Below is a small trained network, with its code and all its weights. Each question gives an input and a class and asks what happens when units are switched off, that is, made to give their printed mean instead of their output.

import numpy as np


def w(rows, s, z=0):
    codes = np.array(rows[::2]) - 128.0
    scale = np.full(codes.shape[1], s)
    scale[-1] = z or s
    return codes * scale


def f(y):
    return np.maximum(y, 0)


def log_softmax(a):
    a = a - a.max(-1, keepdims=True)
    return a - np.log(np.exp(a).sum(-1, keepdims=True))


def net(x, mask):
    res = np.array(x, float).reshape(1, 6) / 4 @ E
    y = f(res @ A[0][:, :-1].T + A[0][:, -1])
    res = res + np.where(mask, y, B[0][:, -1]) @ B[0][:, :-1]
    return log_softmax(res[-1] @ U[:, :-1].T + U[:, -1])


A, B = {}, {}
E = w([
[173,17,127,80,66,213],'x0',
[141,131,135,132,129,129],'x1',
[134,125,136,132,132,128],'x2',
[50,114,238,100,54,78],'x3',
[115,127,115,121,127,126],'x4',
[82,120,122,246,75,182],'x5',
],0.013)
A[0] = w([
[188,61,101,93,154,152,136],'N1',
[182,154,74,73,172,148,181],'N2',
[184,153,114,79,180,130,220],'N3',
[136,164,111,122,222,82,253],'N4',
[102,125,158,166,60,124,83],'N5',
[145,107,181,47,130,48,191],'N6',
[98,165,106,187,102,113,190],'N7',
[149,6,156,156,49,189,136],'N8',
[103,114,211,126,58,106,135],'N9',
[146,121,26,221,142,185,198],'N10',
[87,167,131,176,138,92,226],'N11',
[158,143,79,184,181,110,170],'N12',
[125,185,144,142,183,70,231],'N13',
[123,123,159,53,116,88,144],'N14',
],0.013,0.0046)
B[0] = w([
[121,137,160,96,133,202,209],'N1',
[70,98,133,114,158,187,218],'N2',
[78,107,111,65,193,163,209],'N3',
[101,164,54,116,180,99,222],'N4',
[70,77,150,128,172,99,179],'N5',
[152,169,123,62,85,106,220],'N6',
[100,158,147,199,122,135,184],'N7',
[119,30,90,119,161,136,250],'N8',
[125,99,147,108,151,32,210],'N9',
[176,130,81,214,120,155,247],'N10',
[148,174,201,165,128,77,197],'N11',
[129,113,77,185,157,91,200],'N12',
[100,130,131,127,159,3,216],'N13',
[190,120,129,47,68,109,191],'N14',
],0.011,0.019)
U = w([
[22,113,66,115,199,87,167],'0',
[76,168,95,83,149,246,185],'1',
[146,255,129,90,88,60,118],'2',
[246,113,105,68,26,125,181],'3',
[186,241,78,226,128,124,205],'4',
[211,110,48,174,59,192,8],'5',
[47,184,241,181,124,104,56],'6',
],0.0093,0.0013)

Each question gives the input, the list of numbers given to net, and the class t.
The units are the neurons (one row each of A and B). Each row of codes is followed by its name. A weight is (code - 128) times the scale printed after its matrix; where a second scale follows, it is the last column's (A, B and U).
mask holds one flag per neuron, in row order. A switched-off neuron (its flag False) gives its mean, the last column of its row in B, instead of its output. The means were averaged over made-up inputs and are rounded, as every weight is.
A unit's drop is (log p(t) with every unit on - log p(t) with that unit switched off) / (log p(t) with every unit on - log p(t) with every unit switched off).
The circuit of an input: a set's keep is (log p(t) with only the set's units on - log p(t) with every unit switched off) / (log p(t) with every unit on - log p(t) with every unit switched off). Starting from the 12 units with the biggest drops (on a tie, the unit counted first), units are removed one at a time, each time the one whose removal leaves the highest keep (on an exact tie, the one counted first), for as long as the keep stays at least 0.8.
circuit, biggest first: the units of the circuit, biggest drop first
top k neurons: the k neurons with the biggest drops, biggest first
drop when u is switched off: that unit's drop, to one decimal
input [1,-7,-1,7,-5,-7], class 3: circuit, biggest first => N14
input [0,-2,-2,5,-5,1], class 6: circuit, biggest first => N4, N3
input [-2,-3,6,-5,0,1], class 4: circuit, biggest first => N10, N8
input [0,-3,-5,5,-7,1], class 6: circuit, biggest first => N4, N3
input [3,-7,-1,2,8,-8], class 3: top 2 neurons => N14, N6
input [-1,-1,-4,-8,2,1], class 4: top 2 neurons => N10, N8
input [-6,-1,-8,1,-8,8], class 6: top 2 neurons => N5, N11
input [6,-5,0,-7,5,2], class 5: drop when N10 is switched off => 1.2
input [5,-3,-3,-6,7,1], class 5: drop when N10 is switched off => 1.0
input [4,7,-5,-4,-5,1], class 5: drop when N10 is switched off => 0.4
